Here is a tiny trained network, its code and every weight. The questions are about switching its units off for an input and a target symbol, where a switched-off unit gives its printed mean instead of its output.

import numpy as np


def w(rows, s, z=0):
    codes = np.array(rows[::2]) - 128.0
    scale = np.full(codes.shape[1], s)
    scale[-1] = z or s
    return codes * scale


def norm(h):
    return h / np.sqrt((h * h).mean(-1, keepdims=True) + 1e-5)


def f(y):
    return np.maximum(y, 0)


def softmax(a):
    e = np.exp(a - a.max(-1, keepdims=True))
    return e / e.sum(-1, keepdims=True)


def log_softmax(a):
    a = a - a.max(-1, keepdims=True)
    return a - np.log(np.exp(a).sum(-1, keepdims=True))


def net(x, mask):
    ids = ['βγδεηθλμπστφψω'.index(c) for c in x.split()]
    T = len(ids)
    res = E[ids] + P[:T]
    r = norm(res)
    for j in range(3):
        rows = slice(2 * j, 2 * j + 2)
        q, k, v = (r @ M[0][rows].T for M in (Q, K, V))
        z = softmax(np.where(np.tri(T) > 0, q @ k.T / 2**0.5, -1e9)) @ v
        o = O[0][rows]
        res = res + np.where(mask[j], z, o[:, -1]) @ o[:, :-1]
    y = f(norm(res) @ A[0][:, :-1].T + A[0][:, -1])
    res = res + np.where(mask[3:7], y, B[0][:, -1]) @ B[0][:, :-1]
    return log_softmax(norm(res)[-1] @ U[:, :-1].T + U[:, -1])


Q, K, V, O, A, B = {}, {}, {}, {}, {}, {}
E = w([
[146,175,129,154,97,122],'β',
[134,159,130,153,99,117],'γ',
[76,185,85,76,83,183],'δ',
[73,74,165,73,120,135],'ε',
[113,128,98,157,174,138],'η',
[118,111,41,29,155,77],'θ',
[111,140,172,171,75,213],'λ',
[147,115,138,103,122,202],'μ',
[207,68,66,191,120,171],'π',
[146,110,134,145,101,6],'σ',
[78,96,104,170,139,124],'τ',
[149,157,132,86,153,215],'φ',
[142,126,78,81,95,146],'ψ',
[128,174,150,156,116,111],'ω',
],0.023)
P = w([
[119,2,33,52,111,210],'0',
[122,48,37,70,119,199],'1',
[145,54,78,100,146,162],'2',
[151,89,91,114,150,137],'3',
[141,112,108,114,141,128],'4',
[149,130,123,113,153,102],'5',
[137,146,130,116,150,90],'6',
[137,114,108,108,116,105],'7',
],0.0051)
Q[0] = w([
[127,2,206,71,187,137],'h0',
[114,38,159,124,115,135],'h0',
[110,91,89,56,189,185],'h1',
[230,174,166,71,77,152],'h1',
[107,174,69,93,109,112],'h2',
[161,152,106,201,165,96],'h2',
],0.0099)
K[0] = w([
[160,85,127,178,73,105],'h0',
[170,39,147,165,115,66],'h0',
[254,150,89,13,138,164],'h1',
[95,188,120,90,19,59],'h1',
[78,174,120,58,119,127],'h2',
[61,173,53,197,248,114],'h2',
],0.0094)
V[0] = w([
[18,67,50,178,111,110],'h0',
[255,19,138,192,179,121],'h0',
[173,84,57,173,226,247],'h1',
[74,72,137,162,133,149],'h1',
[193,51,159,69,89,191],'h2',
[115,124,144,53,70,178],'h2',
],0.0062)
O[0] = w([
[49,2,63,124,48,100,183],'h0',
[109,214,91,69,155,213,2],'h0',
[89,39,131,177,5,50,179],'h1',
[43,183,102,166,214,194,120],'h1',
[221,157,105,145,212,69,126],'h2',
[239,193,243,227,200,84,170],'h2',
],0.0052,0.008)
A[0] = w([
[116,131,94,126,110,254,11],'n0',
[165,114,117,211,96,183,9],'n1',
[120,32,144,101,73,133,36],'n2',
[99,83,96,73,158,116,93],'n3',
],0.0087,0.0015)
B[0] = w([
[150,185,162,159,100,46,208],'n0',
[29,172,93,103,255,122,190],'n1',
[157,197,157,89,132,179,254],'n2',
[67,106,230,135,179,107,190],'n3',
],0.0064,0.005)
U = w([
[153,154,81,148,166,139,104],'β',
[96,186,38,138,207,120,71],'γ',
[173,111,156,200,132,63,115],'δ',
[141,118,111,123,143,151,89],'ε',
[121,168,123,81,55,111,146],'η',
[137,108,108,114,142,156,80],'θ',
[94,97,220,62,153,151,89],'λ',
[187,97,25,174,143,188,127],'μ',
[247,73,83,91,91,140,71],'π',
[118,115,85,28,196,75,112],'σ',
[42,71,96,167,144,144,132],'τ',
[195,143,146,109,186,179,255],'φ',
[151,141,124,152,153,117,110],'ψ',
[68,178,187,181,177,199,88],'ω',
],0.015,0.0082)

Each question gives the input, a string of symbols that net reads in full, and the target symbol t.
The units are the heads (2 rows each of Q, K, V and O) and the neurons (one row each of A and B). Each row of codes is followed by its name. A weight is (code - 128) times the scale printed after its matrix; where a second scale follows, it is the last column's (O, A, B and U).
mask holds one flag per unit, heads first, then neurons. A switched-off unit (its flag False) gives its mean, the last column of its rows in O or B, instead of its output. The means were averaged over made-up inputs and are rounded, as every weight is.
A unit's drop is (log p(t) with every unit on - log p(t) with that unit switched off) / (log p(t) with every unit on - log p(t) with every unit switched off).
The circuit of an input: a set's keep is (log p(t) with only the set's units on - log p(t) with every unit switched off) / (log p(t) with every unit on - log p(t) with every unit switched off). Starting from all 7 units, units are removed one at a time, each time the one whose removal leaves the highest keep (on an exact tie, the one counted first), for as long as the keep stays at least 0.8.
units of the circuit, in order: the units of the circuit, biggest drop first
most important unit: the unit with the biggest drop
k most important neurons: the k neurons with the biggest drops, biggest first
which heads matter: for each layer, one digit per head in row order, 1 if its drop is at least 0.15 and else 0, layers parted by /
drop when u is switched off: that unit's drop, to one decimal
input σ ω ω, target ω: which heads matter : 111
input ω θ θ γ, target γ: which heads matter : 010
input φ π δ δ δ η β, target η: which heads matter : 001
input σ γ σ, target σ: most important unit : h1
input δ η δ δ δ μ σ μ, target φ: units of the circuit, in order : h2; h0
input θ β γ, target γ: which heads matter : 110
input γ β η π τ ω, target τ: units of the circuit, in order : h2; h1
input λ μ η η η γ, target η: which heads matter : 001
input δ γ φ γ, target φ: units of the circuit, in order : h1; h0
input γ γ ω, target ω: drop when n3 is switched off : -0.1
input η η λ γ β, target η: drop when h2 is switched off : 0.9
input θ η φ γ, target φ: drop when h0 is switched off : 0.9
input δ θ γ δ η η, target τ: drop when n2 is switched off : 0.0
input δ ψ δ φ ω, target φ: most important neuron : n0
